Rows near named flat spaces through zero (a row that begins with a name and a colon came from that space)
z238_z130: [ 179   80  -65  189  301  -33  -32  -66 -147 -209  -77 -195  -39 -244
  518 -136   46 -182   -5  -81  113 -132   52  307   52 -161 -120]
z238_z130: [ -77  -49  -41   60  213  -97  163   29 -285 -271 -108 -157  -72 -315
  186 -310  256  -55 -107   50  126  -78 -202  206  -16 -193   79]
z347_z185: [  23 -233  143 -115  108   30  168  109   17  178  210  177   32  347
 -357  379  -58    7   21  -59  -38   97 -134  196 -249  334  165]
z238_z130: [ 117   -4   62  -43 -176   16 -277 -107  106  210   56   87 -137  264
 -274  159 -168  -16 -189   38 -266   90   29 -385  -45 -173   95]
z891_z681: [ 226   53 -148   95  139   69 -207  218 -151 -213 -273 -413  -49 -253
  650 -555  115  -89 -222   96  180   17   28  158   73 -476 -119]
z891_z681: [-221  -65  246 -208   93 -108  381  208  -70  249 -228  112 -129 -146
 -195  192 -167   68  387   51 -121 -211  112 -238  200  -13 -223]
z238_z130: [ 106 -143   44  214  -53  -25 -286  -73 -238  128  -10   17 -382  359
 -347  148 -207 -128 -331  102 -453   51 -200 -380 -178 -446  229]
z347_z185: [   9 -151   59 -196  126  -89  112 -108  -61   63   47   29   21 -125
  -81  -48  124   50  -33   31   43   15  -66  -93   34 -140  -19]
z347_z185: [ 242   -8  -95  275  -35  187 -223  -48   65  163   68   -9   58  351
  169  257 -395   20  120  -99 -125   43  296  -22   34   91 -273]
z299_z470: [-188    7  127 -109  -40 -289  263  -79   72  294 -118  100  -84 -363
  -69  289  150   32  253  176   31 -166  224   80  206  235  -38]
z347_z185: [  23  -18  -78   33 -352  221 -467  307  344   49  106   89  -13  692
  -86   92 -136   62 -162   64  -76  328   11   29 -239  185  153]
z891_z681: [  76   75  213 -127   35  -75   87    5  -92   71  -72  135   -3  -80
 -123  210 -178 -154  323 -135  -82 -202  -34 -254  137 -125 -103]
z309_z151: [ 239   89    2   85 -238  -52 -309 -287   23  124   87  141   71   99
    2  230  -84  -84  178  -27   -4   -3  115 -227  155  -56  -78]
z309_z151: [ 445   93  -92  -10  -90  198 -447    5  -89   83  -74 -279 -136  261
  295 -532  256  -65 -399  263  348  306 -125  -70  -64 -448  142]
z347_z185: [ 196   71  117  -68   -2 -152  -85 -413 -216   49   92   70 -152  -87
 -243  -26  246 -170 -180   63   51  -13 -257 -243   -9 -276  280]
z347_z185: [ 602   12 -162  232   82  318 -335  102 -242   13  -22 -307  140  295
  418 -279 -178 -208  -49  -65  215  128 -127   33  -70 -437 -129]
z347_z185: [-325   42  226 -243  -13 -414  362 -637  -43   51  224  407  -93 -384
 -657  320  356    3   78    3  -66 -186 -183 -248   84  207  297]
z309_z151: [-176  -70   16   58   51    3   87  170  -43 -195    5   64  -22   80
  -35   54  -35   31   42  -66  -70  -22  -68  161  -89  156   31]
z238_z130: [ -35 -200  108 -165  210   47  198    8 -221  -54   52   49  -70  122
 -173 -156  102  131  -74   19   79   81 -187  -84  -65  -90    9]
z238_z130: [ 348 -102   98 -125   16   15  -73 -104 -305  234   -2  -58 -105  151
  -79 -184  273  -51 -110  229  313  166 -231 -114  -17 -297  148]
z309_z151: [-158   77  231 -263  -97 -190  129 -189   67  -63   87  332    7 -108
 -211  199  216   91  236  -28  133  -62   58  -53  153  345   38]
z347_z185: [-234  285  -87  151 -193  -33  -54    6  181  -38 -181  -35  -75 -201
   73  -22 -154  -35  104    3 -194 -170  175 -181  153  -38  -89]
z638_z287: [ 105  -15  -18   18 -112   62   12  147  122  367  -70  -92   -3  114
   87  113   26   89   31  208  165  113  244  217   15  275  -30]
z299_z470: [ -18  267 -106  232 -317    8 -141 -101   14  -26  -27   36   49   12
    1   25   28 -107  184   35   96  -47  -29  -23   69   99   78]
z891_z681: [  10  139  -87  230 -369  -52 -401   68   28  120 -238 -130 -311   73
  116 -100   65   -5 -232  333  -97   87  161 -110   64 -166  132]
z299_z470: [ 233  129 -288  248  -11   60 -398 -121  101  105  -60 -310 -109   25
  480 -316  150 -180 -261  218  157  133    7  135  -38 -397   38]
z299_z470: [ -73   26 -138   20   13   88   32  160  270 -169   94  -75  273  -89
  132   32 -113   19  -63 -202  -57    2   90  299 -118  289  -14]
z638_z287: [ 309  121 -233  269  -58  132 -131  178  -49 -163  -90 -380  276 -256
  466 -200  -37 -113 -167  -90  138  -10  107  411  -40   60    4]
z347_z185: [ 178  -58  -82  171    2 -143 -128  -48 -180 -379   61  -41  234 -284
  364   34  168 -102   38 -139  151  -60    5  434   36  132   20]
z238_z130: [ 100 -133 -166   92  -29   74 -149  160  -35 -176  -11 -137  216  -31
  273 -148  -68   42  -29  -68   18   65   31  115    3 -109 -138]
z638_z287: [-104    0  163  -25  -53   45   44 -186   61  210  152  337 -128  420
 -475  399 -281   54  214  -83 -240  -19   15 -388   -4  134  -52]
z638_z287: [ -33 -151 -131   78   41  195   25  298  114  251 -101  -61  110  278
  259   26 -302  123  386   55   48   57  207    5  102  -47 -452]
z891_z681: [  18  -30  -76  144 -168   79 -301  -90   56 -133  181  195   59  413
  -39  130 -102   11  100  -85  -42  122  -51  -70  -54   56  -24]
z638_z287: [ 223   80 -247   86  106  270  -21  197   73 -372   46 -228  560 -151
  635 -298 -116    7  208 -326  332    2  115  393   61  135 -353]
z299_z470: [-340  131   83  -16 -248 -296   24 -448  162  158  166  306 -241  -69
 -707  368  128  -93 -155   85 -353  -88 -180 -324  -95   97  452]
z638_z287: [  95    3  -71   66    6  -48 -186 -236    4 -142  159   52   47   30
   79   -1  116  -79  -76  -56   52   49  -87   63  -42  -53   75]
z238_z130: [  -8  -17   66 -241 -300 -269  -69 -198  284  208  139  247  211 -184
  -63  339  300   60  226  106  219   50  197  139  164  405   54]
z638_z287: [ -98   76  183  104   11 -107 -100 -178 -138  276  -84  162 -555  289
 -523  252 -250 -262  -51  103 -501 -141 -265 -627  -80 -531  204]
z299_z470: [ 428  -41 -250   38  202  204 -357   17  112 -278  169 -322  278   12
  519 -361   24 -129 -441 -196  132  192  -71  313 -209 -251   14]
z891_z681: [  53 -314 -112  260 -139  -53 -339  151  -81 -181  117  125   90  337
  150  276  -72    7   99  -20  -89  132   -2  283  -93  106  -29]
z299_z470: [  46  -88   85 -106  132  120  262  359 -105  -84 -100  -97  170  -81
  114  -54 -101  115  108 -114  110  -35   93  215   15  224 -152]
z891_z681: [-202  -12  112 -116 -191  -24  192  -88   72  210   91  223   21   81
 -627  290 -175   97   70  -47 -269  -47  -48 -380  -23  168  103]
z238_z130: [ 260   20 -204   84 -104  294  -87  -85  139  -47  304  -45  512  182
 -109   55 -301   -9  -43 -346  -32  100  -61  -28 -160  153  -33]
z347_z185: [  22  -88  -72   71  -63   92  -10   24   31   17   38   21  157   98
  101   67 -132  178  133  -41   28   55  220   35   88  190 -231]
z891_z681: [-147  -25   91  -71 -104 -161   91  318   24  327 -402 -155 -266 -277
   73    6   -6   73   12  324 -127  -96  279  -75  187 -116  -79]
z638_z287: [ -22  218  -92 -175 -120  229  148  140  278  282 -154 -231  121 -112
  101 -349    8  201  -37  141  235   87  245 -103  119   97 -153]
z309_z151: [ 188   38 -203  155 -126  141 -326  288 -102  -28 -223 -404 -134   57
  289 -524  146  -88 -437  262  106  190 -160   70 -136 -445  196]
z347_z185: [-272 -161 -113  -33  101  153  301  804  132 -136 -268 -237  249 -145
  372 -156 -203  166  224  -54   30  -43  172  445  -11  234 -301]
z238_z130: [ -39   77 -377  344 -225  142  -89  167  192 -191   93 -224  408 -122
   47    7 -221 -101 -161 -213 -193   -9  -65  285 -226  183  142]
z309_z151: [  39   15  -14  330 -248   16 -230  -84  -10  255   27  135 -177  400
 -243  432 -307  -64   89   59 -304    1   96 -184  -35   65   36]
z638_z287: [ 149  265 -138  295   -5  176 -154 -308 -130   94  -29 -210 -297  169
    3 -321   59  -70 -371  167   41   83  -86 -179  -83 -262  169]
z638_z287: [ 147   17 -127  216   65  139  -89   24 -167   32 -102 -230 -139  120
  273 -284   81   24 -163  176  174  109   22  130  -24 -141  -28]
z299_z470: [  64  -48 -221  194 -135  127 -167   46  142   90   79  -98  164  160
   42   56 -180    3  -70  -23 -103   99   50   54 -101   21  -26]
z638_z287: [ 205  157  -52  -14  -19  270 -168   73   61  207  -84 -191 -124  297
   80 -320  -56  -23 -179  131  127  161  -33 -202  -55 -275   -4]
z238_z130: [ 419   15 -115   25 -123  169 -370 -152   88   60  180  -19  274  241
  154   -1 -129  -68   14 -127  113  152   29 -117    8 -138 -114]
z299_z470: [ 121  -23  -91   63   25    0 -162  138   57  -13 -113 -154   24  -71
  462 -107   54    4   18   86  146   44  204  247   89  -40 -164]
z347_z185: [ 250  135 -155  274   47  181 -168  -35  -99 -167   43 -149  112  111
  277 -126 -107 -160   -6 -140  102    3  -73  145  -67  -86  -35]
z238_z130: [ 167   90  124  -65 -118 -110 -105 -165  -80  110  -80   93  -13 -119
   65   96    3  -36  240   30   76  -90  150 -238  266 -109 -152]
z299_z470: [  77  114   55 -120  115  -33   93 -100 -123 -271   28  -33  107 -277
   56 -209  171  -92  -52 -145  154  -83 -171   37   13  -67   88]
z238_z130: [-377   28  118 -341   87 -174  355   30  217  -82  -48  -53  -95 -520
 -319 -104  170  164 -468    0 -255  -87   59  -19  -78  185  265]
z238_z130: [-206  101  -57  251  -18   29  253  158 -231 -118 -172 -114  -51 -168
 -134  -66 -130  -66   62  -31 -150 -190 -149   -7  -37  -18   72]
z299_z470: [-120 -227  -53  -13  -35  -74  193  177  -27 -132   37   81  349 -168
  148  150   37  170  352  -80  153  -26  135  344  108  381 -215]
z299_z470: [ 246  -53 -104  -32  108  115   16  283   13 -180 -111 -250  424 -331
  567 -161 -180   51  154 -223  137  -70  283  244  171   12 -402]
z309_z151: [   6   39  182   30  133 -265  -60 -299 -250  187  -60  103 -524   28
 -257  100  195 -316  -85  221 -123 -108 -340 -260  -49 -495  306]
z891_z681: [-413  -43 -118  180 -157  173  -50  465  209   17 -140  -18 -179  387
 -212   37 -401   93  -62   42 -458   42   -8 -161 -183  -26   -4]
z309_z151: [-158    8   22 -125   40 -180  138 -165   -6   88  -25   11 -104 -265
 -170  -73  207  -55  -63  119  -18  -69 -154 -133   22 -196  140]
z309_z151: [ -37  118 -104   96 -231   89  -47 -143  141  164  117   -7   29  119
 -393   75 -105  -14 -227    0 -192   60  -88 -202 -156   67  243]
z891_z681: [  15  201 -138  303 -220  169 -156 -154   44  176   53   28  -83  376
 -125   58 -121  -51   70   83    7   70  -33 -133  -53   48   54]
z638_z287: [  79   29   28  111  -57 -109    6 -127  -57  -34   42   54   70 -145
   37  232   15  -28   77  -60    4  -85  135  168   64  251   15]
z891_z681: [  87  255   20  247 -127 -166 -105 -254 -122   33  -79   73 -101 -146
  145  188   72 -228  306   50  105 -188   50   34  187    9    2]
z891_z681: [-129  169   81  -93 -310  -14  -20 -335  304  302  228  281  -64  244
 -613  340   -7   74  -91   41 -145   83   35 -288  -80  366  270]
z309_z151: [ 122   41  157 -210 -104 -225 -270 -450  141  487   34  192 -354  128
 -140  151  252  -52  -27  338   66   99   87 -385  160 -280   71]
z309_z151: [ 260   28  -89  -40 -120  138 -284   15  134  190  -18 -155   10  169
  209 -197   64   58 -197  159  174  217  139  -26   12 -111  -32]
z638_z287: [ 152   27   61 -214 -180   28 -121  112  163  182  -30  -47   56   13
  -38  -31   71   54 -145   95   87  126  105  -42    6   65   86]
z299_z470: [ 280  189  -86   89   27  204 -200    3  103  202  -97 -249  -53   78
  172 -149 -267 -128 -172  -18 -101    6  106 -220   -3 -334  -96]
z638_z287: [ -37   -3   22  109  -60  -91  -93  -61   -7  208  -90   70 -152   44
  -98  228 -242 -111  177   38 -281 -125   47 -315  101 -272 -111]
z309_z151: [-387  -26  109 -101  223 -275  424  -83   17 -428   81  257  279 -588
 -126  345 -209  -74  421 -482 -334 -443  -19    1  136  177 -187]
z309_z151: [ 143   40  -17 -119  135  -57   55 -281  -25  104  155  -53   10 -105
 -117 -125  304 -182 -198   52  199   51 -314   53 -144 -170  284]
z299_z470: [ -19  -30 -123  135  -71  172   84  331  -73 -200  -68  -87  287   27
  243 -106 -109  104  256 -102  174    8   61  261   37  233 -204]
z347_z185: [ 133   45   -6   86 -158  -10 -112 -467   56  208  293  305  146  275
 -235  393  -79  -45  329  -88   58   21    8 -193   73  165  -63]
z309_z151: [ 329  -35  -93  137  133  333 -134  139 -178  -27  -16 -222   18  351
  268 -303 -121   39 -135  -11  180  175  -18   53  -86 -165 -135]
z347_z185: [-201  -11  -58   -9  108  181  249  558   30  -76 -270 -275    2 -103
  151 -284 -172  113  -74    7  -72  -38   64  142  -61   12 -111]
z891_z681: [-183   79  -47   -7 -265 -123  -38  -37  269  117   19   18    0 -167
 -282  183  -12   10 -219   47 -272  -20   81  -60  -68  173  239]
z891_z681: [ -75  321  -98  -24   56  218  289 -177  147  238   -8 -177    4  -94
 -182 -277  -27   12 -117   23   90  -31  -47 -204  -37  -11   46]
[-475   56  112 -139  -23    9  438  173   18  181 -226  -14 -262 -134
 -486 -103 -107  206  -89  143 -283 -112    6 -377   17    5   53] => z891_z681
[-410  -74  -25 -164  115  139  431  393  101 -132  -71 -142   46 -136
 -318 -237 -107  197 -291  -80 -235  -10 -128    7 -221  132  126] => z347_z185
[ -54   92  103 -110 -234 -405  -37 -328 -156 -134  -29  172   10 -504
  -72   33  445  -96  137  108  165 -140 -102  -73  235  -47  188] => z347_z185
[-438   16    4  -81 -164   33  288    0  245   63   97  210   83   59
 -454  189 -126  252  108  -54 -186  -15   89 -149  -18  437   -2] => z347_z185
[ 144   64  -32  195 -213 -209 -140 -147 -309 -102 -140  -95   -6 -390
   53  -31  123 -137  -45   69  -36 -137  -41  -77  147 -221  122] => z891_z681
[ -54   68  -96  233 -252   85 -274 -153  272  -26  211  200   42  381
  -97  351 -231   99   -1 -109 -210   96  239   11  -59  407  -16] => z347_z185
[-180  -24   31  167 -100 -108  180 -171   52  244  152  224  -30  114
 -454  550 -146  -50  169  -26 -241 -100  -13   22  -96  361  148] => z309_z151
[ 103   33  -21  -82   21   31  -18  -24    1   24    7 -105   17  -59
   29 -182  140  -26 -171   51  125   68  -82   25  -49  -90  105] => z238_z130
[  38  130   46 -192  -66  222  117   -6  242  488   -6   19   34  239
 -252   31 -246   73  162   39   13   48  102 -412   60  -31 -165] => z891_z681
[ 568   -6  -48  -66  -29  213 -331 -281   55  228  285  -54  127  411
   80  -78  167  -11 -272   53  370  344  -19   80 -135   32  118] => z891_z681
[  98  -87  -30   32  237  406    9  439   85  -32 -106  -92  117  427
  479 -103 -479  216  318 -169   68   70  357   64   99   74 -630] => z238_z130
[  32   22 -152  -24   70  308  135  250   52 -253   42 -187  339   20
  221 -352  -36  170  -59 -170  239  112   17  254  -82  231 -125] => z638_z287
[  69  -61   11  -25   23  119  -52  166   82 -246  151  147  268  248
  244  112  -26   76  282 -197  244   87   86  361  -12  414 -171] => z299_z470
[ 277  223 -119  225 -151  136 -216    9   61  230  -67 -139   11  182
  322  -17   24 -136  144  143  305   72  119  203   43   71  -38] => z299_z470
[ 230  175 -148 -159  126  179 -195 -176   31 -311   79 -232  159 -145
  254 -661  182  -73 -369 -127  220  115 -237 -168  -48 -475   45] => z238_z130
[   0  202   -9  185 -141  114 -163  -26 -129  184 -209 -110 -386  216
 -184 -194 -157  -80 -166  194 -204   -7  -98 -498    3 -452   88] => z299_z470
[-229 -103   33  261    7 -127  100   76 -371   86 -275 -124 -503  -59
 -303  -41  -74   -6 -290  257 -428 -111 -125 -266  -60 -366  195] => z638_z287
[ 228  -71  108 -339   51   52 -153  -63   89 -218  248  155  208  186
  152 -121  323   93  -37  -90  431  239  -52  224  -38  226   35] => z638_z287
[ 573  105 -201   85 -173  159 -601 -156   75   69   46 -201  169  168
  530 -276   85 -101 -112   75  334  236  115  -11   93 -327 -122] => z891_z681
[  10   42   18   48  -19  -30   64  -90   21  102   70   35  -12   11
 -148  165   18  -59  -24    0  -18  -20  -29   85  -75  164  138] => z891_z681
[ 184   98  -12   80  230  246  161  170  -93   59 -101 -304  -32  -16
   27 -171 -264  -74 -259 -116 -115  -56  -13    1 -144 -117    8] => z309_z151
[ 381  197  -78   98  -46  202 -404 -252    9   59   88  -90  -86  334
  149 -224   10 -123 -210   32  150  171  -63 -193  -45 -298   46] => z638_z287
[-249 -289 -105  275 -142 -170  153  164  -30   64   63  148  198  -23
 -204  570 -226   -9  337  -66 -295 -125   18  259  -61  333  -23] => z891_z681
[ -15 -136   87  -64   96  -29  194  196   10  342 -127  -70 -135   15
   15  134   12   91   30  201   43   22  183  176   11  155  -53] => z299_z470
[ 347  -78  -68  -10  -58  442 -201  444   54  195  -48 -215  102  575
  202 -219 -208  137 -101   67  211  318  101   75 -128   23 -145] => z638_z287
[  71  110    3   -2  197  297   -5  205  -17  165 -188 -278 -334  278
   24 -395 -165    2 -349  126  -78   96  -55 -236 -137 -383    5] => z347_z185
[ -19 -111  125 -215  192   22  109  353 -106   49 -302 -199 -227 -108
  203 -329   53  127 -141  184   42   23   99  -48   81 -269 -133] => z891_z681
[ -14  170  277 -154   72 -166  156 -175  -79   99 -127  199 -143 -202
  -18  193  -39  -61  414  -36   29 -253  157 -265  314  -25 -211] => z638_z287
[   7  -28  -71   91  -13 -214 -134 -323   57 -111  228  183  173 -136
  -83  322  -35 -258  159 -207 -174 -135 -182  -20  -28 -113   75] => z309_z151
